Below are the code and all the weights of a small trained network. Each question names an input and a target symbol and asks about switching units off, where a switched-off unit gives its printed mean instead of its output.

import numpy as np


def w(rows, s, z=0):
    codes = np.array(rows[::2]) - 128.0
    scale = np.full(codes.shape[1], s)
    scale[-1] = z or s
    return codes * scale


def norm(h):
    return h / np.sqrt((h * h).mean(-1, keepdims=True) + 1e-5)


def f(y):
    return np.maximum(y, 0)


def softmax(a):
    e = np.exp(a - a.max(-1, keepdims=True))
    return e / e.sum(-1, keepdims=True)


def log_softmax(a):
    a = a - a.max(-1, keepdims=True)
    return a - np.log(np.exp(a).sum(-1, keepdims=True))


def net(x, mask):
    ids = ['αβγηλμξστφψω'.index(c) for c in x.split()]
    T = len(ids)
    res = E[ids] + P[:T]
    u = 0
    for l in range(2):
        r = norm(res)
        for j in range(3):
            rows = slice(2 * j, 2 * j + 2)
            q, k, v = (r @ M[l][rows].T for M in (Q, K, V))
            z = softmax(np.where(np.tri(T) > 0, q @ k.T / 2**0.5, -1e9)) @ v
            o = O[l][rows]
            res = res + np.where(mask[u + j], z, o[:, -1]) @ o[:, :-1]
        u += 3
        y = f(norm(res) @ A[l][:, :-1].T + A[l][:, -1])
        res = res + np.where(mask[u : u + 16], y, B[l][:, -1]) @ B[l][:, :-1]
        u += 16
    return log_softmax(norm(res)[-1] @ U[:, :-1].T + U[:, -1])


Q, K, V, O, A, B = {}, {}, {}, {}, {}, {}
E = w([
[100,195,168,127,58,80,60,91,76],'α',
[66,10,176,161,163,188,53,162,34],'β',
[188,117,199,175,49,77,130,160,64],'γ',
[80,131,126,74,66,118,132,100,55],'η',
[226,93,165,158,119,120,22,229,113],'λ',
[126,95,120,94,171,108,227,139,149],'μ',
[86,166,122,111,107,133,2,70,60],'ξ',
[90,144,113,62,166,130,191,112,209],'σ',
[191,159,138,112,227,61,128,118,228],'τ',
[134,188,151,160,90,88,28,100,79],'φ',
[136,143,189,152,48,124,50,194,124],'ψ',
[124,160,178,161,69,100,66,145,127],'ω',
],0.0025)
P = w([
[152,40,17,172,134,121,117,42,163],'0',
[38,194,157,195,198,194,167,185,150],'1',
[164,68,187,62,107,113,121,70,146],'2',
[67,177,159,195,170,191,168,167,148],'3',
[161,89,208,59,97,140,134,75,149],'4',
[91,169,138,196,148,211,165,142,143],'5',
[175,89,196,54,110,133,125,58,160],'6',
[116,171,119,196,132,229,169,128,135],'7',
[164,102,203,48,93,129,96,62,165],'8',
[131,169,96,196,119,247,168,120,131],'9',
],0.0013)
Q[0] = w([
[116,165,83,69,187,153,190,102,174],'L0H1',
[218,101,123,142,166,92,135,164,254],'L0H1',
[97,177,56,124,228,106,147,79,173],'L0H2',
[25,151,97,91,106,175,150,88,81],'L0H2',
[106,132,183,116,74,149,27,86,80],'L0H3',
[225,170,186,154,79,71,5,155,122],'L0H3',
],0.004)
K[0] = w([
[63,154,91,51,182,127,202,79,155],'L0H1',
[192,122,125,147,225,120,158,142,235],'L0H1',
[134,209,107,110,174,179,124,129,173],'L0H2',
[1,132,133,92,131,208,108,103,111],'L0H2',
[107,134,141,180,47,192,82,106,50],'L0H3',
[204,159,154,176,68,126,44,166,112],'L0H3',
],0.0042)
V[0] = w([
[117,134,137,170,97,135,202,89,117],'L0H1',
[92,89,122,69,200,143,200,70,203],'L0H1',
[176,148,171,163,50,91,153,120,86],'L0H2',
[163,115,171,172,174,118,181,172,121],'L0H2',
[132,39,167,158,167,147,137,127,2],'L0H3',
[200,103,140,126,201,85,141,137,167],'L0H3',
],0.0022)
O[0] = w([
[140,125,73,153,125,87,167,180,138,129],'L0H1',
[155,122,184,154,28,96,78,169,48,20],'L0H1',
[123,159,157,106,117,94,212,113,81,247],'L0H2',
[77,133,78,82,111,118,138,128,132,128],'L0H2',
[163,191,122,88,77,97,115,147,253,181],'L0H3',
[113,109,91,93,128,185,95,76,121,99],'L0H3',
],0.0027,0.0011)
A[0] = w([
[131,92,241,126,184,118,197,152,204,200],'L0N1',
[84,189,62,132,50,126,10,142,127,21],'L0N2',
[146,201,119,102,136,106,120,185,243,2],'L0N3',
[220,148,214,192,35,119,53,161,151,150],'L0N4',
[51,161,100,10,150,140,141,60,209,147],'L0N5',
[142,139,132,183,180,101,112,131,157,184],'L0N6',
[140,104,95,186,164,223,79,217,129,111],'L0N7',
[161,122,185,53,180,169,55,70,166,114],'L0N8',
[121,138,203,108,75,118,198,153,43,221],'L0N9',
[68,52,158,111,101,65,106,140,166,179],'L0N10',
[123,209,190,157,175,67,93,79,128,118],'L0N11',
[133,94,152,13,117,169,127,224,111,58],'L0N12',
[105,117,182,171,178,222,74,99,137,64],'L0N13',
[99,137,225,75,116,139,51,150,125,115],'L0N14',
[47,255,135,188,171,137,110,178,148,9],'L0N15',
[214,109,92,94,126,156,107,104,161,63],'L0N16',
],0.0021,0.00083)
B[0] = w([
[90,148,101,105,111,155,55,103,75,250],'L0N1',
[104,114,144,112,198,160,156,180,124,161],'L0N2',
[118,77,136,116,123,129,121,111,43,165],'L0N3',
[53,66,86,106,201,128,127,99,78,248],'L0N4',
[151,40,143,172,177,115,75,177,56,188],'L0N5',
[73,126,138,145,113,173,148,152,140,178],'L0N6',
[86,183,122,109,91,121,192,99,130,174],'L0N7',
[165,169,119,125,43,64,192,163,138,219],'L0N8',
[154,138,107,101,143,131,68,162,199,245],'L0N9',
[190,181,178,123,116,142,118,153,124,175],'L0N10',
[131,94,132,124,96,184,167,185,128,223],'L0N11',
[126,202,138,180,125,53,157,51,124,162],'L0N12',
[163,185,99,92,65,83,154,152,145,185],'L0N13',
[171,97,114,91,133,94,201,111,138,206],'L0N14',
[126,176,113,169,149,251,166,140,108,197],'L0N15',
[106,179,169,128,92,152,148,105,135,152],'L0N16',
],0.0026,0.0023)
Q[1] = w([
[103,95,136,150,234,153,94,120,92],'L1H1',
[203,131,218,3,8,69,144,82,96],'L1H1',
[108,155,70,219,157,203,132,124,191],'L1H2',
[186,85,192,29,69,49,144,99,97],'L1H2',
[103,122,35,242,145,140,105,129,223],'L1H3',
[81,211,63,179,213,184,159,206,152],'L1H3',
],0.0051)
K[1] = w([
[67,231,135,158,195,227,239,254,43],'L1H1',
[127,108,74,187,87,116,108,88,184],'L1H1',
[132,170,187,82,146,144,130,167,94],'L1H2',
[119,95,65,185,89,107,86,91,165],'L1H2',
[113,138,205,48,145,145,135,178,49],'L1H3',
[166,169,144,113,155,125,167,154,110],'L1H3',
],0.0057)
V[1] = w([
[182,103,156,70,110,87,106,118,111],'L1H1',
[37,195,80,123,63,181,164,189,122],'L1H1',
[151,185,77,9,171,74,146,145,177],'L1H2',
[118,155,68,103,109,186,4,117,125],'L1H2',
[82,11,167,95,82,146,116,218,183],'L1H3',
[60,160,160,66,71,105,124,76,48],'L1H3',
],0.0028)
O[1] = w([
[130,149,139,94,106,202,93,132,161,130],'L1H1',
[166,85,79,127,193,102,247,205,82,251],'L1H1',
[83,133,51,42,201,173,159,165,175,126],'L1H2',
[103,164,220,173,240,161,74,108,106,120],'L1H2',
[200,183,155,70,97,160,169,70,30,92],'L1H3',
[109,206,149,154,101,176,116,252,140,192],'L1H3',
],0.0031,0.0014)
A[1] = w([
[153,118,83,131,90,105,161,141,189,142],'L1N1',
[160,96,71,101,142,88,127,102,135,113],'L1N2',
[140,84,176,101,147,75,107,139,127,134],'L1N3',
[144,125,110,81,133,153,132,82,90,31],'L1N4',
[103,213,138,102,108,163,141,141,131,118],'L1N5',
[149,147,139,123,113,149,197,155,105,162],'L1N6',
[103,253,120,148,77,224,139,153,170,9],'L1N7',
[129,114,101,70,203,167,118,99,149,76],'L1N8',
[89,93,97,111,129,97,115,102,211,141],'L1N9',
[158,168,163,131,76,114,68,80,161,140],'L1N10',
[148,171,129,121,111,93,94,97,123,36],'L1N11',
[167,161,143,191,143,169,93,101,121,103],'L1N12',
[105,133,133,92,105,149,105,163,176,74],'L1N13',
[155,113,115,182,193,113,155,189,70,159],'L1N14',
[68,100,183,213,195,99,103,130,123,60],'L1N15',
[122,126,116,128,42,120,116,154,101,140],'L1N16',
],0.0045,0.0015)
B[1] = w([
[92,168,190,95,142,117,85,149,73,168],'L1N1',
[62,184,164,120,79,159,176,149,126,151],'L1N2',
[109,161,53,202,130,154,133,117,142,167],'L1N3',
[179,109,120,102,138,101,136,138,210,141],'L1N4',
[176,131,97,201,90,142,125,105,113,200],'L1N5',
[100,109,34,157,181,154,80,124,99,224],'L1N6',
[190,253,71,234,104,200,132,47,156,228],'L1N7',
[76,151,195,204,138,68,191,110,164,144],'L1N8',
[152,127,105,111,110,87,100,112,31,169],'L1N9',
[73,71,90,148,167,185,149,168,117,204],'L1N10',
[101,60,120,132,124,176,140,153,143,146],'L1N11',
[98,143,224,68,120,100,139,184,60,143],'L1N12',
[147,186,82,176,116,97,134,78,75,187],'L1N13',
[37,91,105,91,131,185,178,178,146,255],'L1N14',
[240,146,61,39,130,126,121,128,158,156],'L1N15',
[149,153,184,117,160,120,147,147,248,175],'L1N16',
],0.0031,0.0041)
U = w([
[225,116,133,63,168,140,158,61,28,2],'α',
[124,114,253,156,104,169,98,155,43,127],'β',
[110,111,170,194,89,78,97,219,228,63],'γ',
[85,192,121,45,53,57,120,141,87,182],'η',
[160,220,82,207,98,185,127,89,136,205],'λ',
[211,68,43,132,161,46,82,129,142,144],'μ',
[170,164,166,77,220,138,40,184,152,120],'ξ',
[64,93,74,128,176,167,195,205,90,217],'σ',
[39,62,113,139,140,140,32,47,112,71],'τ',
[148,41,145,205,70,53,197,90,83,82],'φ',
[165,59,137,60,65,199,149,117,215,87],'ψ',
[84,149,193,119,198,82,190,58,201,66],'ω',
],0.0056,0.00084)

Each question gives the input, a string of symbols that net reads in full, and the target symbol t.
The units are the heads (2 rows each of Q, K, V and O) and the neurons (one row each of A and B). Each row of codes is followed by its name. A weight is (code - 128) times the scale printed after its matrix; where a second scale follows, it is the last column's (O, A, B and U).
mask holds one flag per unit, layer by layer, with each layer's heads first. A switched-off unit (its flag False) gives its mean, the last column of its rows in O or B, instead of its output. The means were averaged over made-up inputs and are rounded, as every weight is.
A unit's drop is (log p(t) with every unit on - log p(t) with that unit switched off) / (log p(t) with every unit on - log p(t) with every unit switched off).
The circuit of an input: a set's keep is (log p(t) with only the set's units on - log p(t) with every unit switched off) / (log p(t) with every unit on - log p(t) with every unit switched off). Starting from the 12 units with the biggest drops (on a tie, the unit counted first), units are removed one at a time, each time the one whose removal leaves the highest keep (on an exact tie, the one counted first), for as long as the keep stays at least 0.8.
units of the circuit, in order: the units of the circuit, biggest drop first
most important unit: the unit with the biggest drop
top k neurons: the k neurons with the biggest drops, biggest first
k most important neurons of layer l: the k neurons of layer l with the biggest drops, biggest first
heads that matter: for each layer, one digit per head in row order, 1 if its drop is at least 0.15 and else 0, layers parted by /
input τ τ σ ξ φ, target τ: units of the circuit, in order	[L1H1, L1H3, L1N7]
input ξ σ ξ φ ξ ξ γ, target ξ: heads that matter	000 / 010
input μ γ λ τ α μ ω, target ψ: heads that matter	100 / 101
input γ μ γ β ω η ω φ, target σ: units of the circuit, in order	[L1H1, L0N2, L1N14]
input τ η μ λ ψ γ γ σ σ, target τ: heads that matter	100 / 101
input ω σ ψ η τ λ τ σ, target λ: 2 most important neurons of layer 0	[L0N4, L0N13]
input ω η β μ σ γ ψ, target φ: heads that matter	100 / 010
input μ λ β α γ η β λ ψ, target ψ: heads that matter	100 / 101
input ω μ ω τ τ α γ μ η, target φ: most important unit	L0H1
input μ α μ γ ψ γ γ, target ψ: heads that matter	000 / 101
input τ λ σ μ η μ λ α, target σ: top 3 neurons	[L0N8, L0N2, L0N7]
input τ γ ψ γ τ, target τ: heads that matter	100 / 101
input ξ η τ γ β, target ξ: 2 most important neurons of layer 1	[L1N15, L1N7]
input γ γ φ ω σ, target η: heads that matter	110 / 010
input μ μ μ τ σ, target ψ: top neuron	[L0N5]
input η τ τ ξ λ, target λ: 2 most important neurons of layer 1	[L1N13, L1N14]
input φ ψ τ λ τ σ β γ γ, target μ: heads that matter	100 / 011
input ξ γ ψ ψ μ β γ α, target σ: top 4 neurons	[L0N5, L0N8, L0N2, L0N13]
input λ α γ η σ, target ω: heads that matter	100 / 011
input β γ ξ λ γ γ ω γ γ, target α: most important unit	L1H3
input ω φ γ ξ η τ φ η μ μ, target λ: top 2 neurons	[L0N4, L0N5]
input λ μ ω φ τ η ξ ξ η, target ω: top 2 neurons	[L1N8, L0N7]
input σ ξ ψ μ β η η φ α, target β: heads that matter	111 / 010
input μ γ ξ ω γ α μ, target ψ: 2 most important neurons of layer 0	[L0N1, L0N9]
input φ μ ω μ ξ λ η, target μ: top 2 neurons	[L1N15, L0N5]
input μ τ λ τ τ τ γ, target ψ: heads that matter	100 / 100
input ξ γ μ σ η ω σ, target ξ: top neuron	[L1N15]
input μ η μ λ β, target ψ: heads that matter	000 / 101
input λ λ γ μ τ ξ ψ ξ ω, target ω: top 2 neurons	[L1N8, L0N7]
input φ σ γ, target μ: top 2 neurons	[L1N15, L0N1]
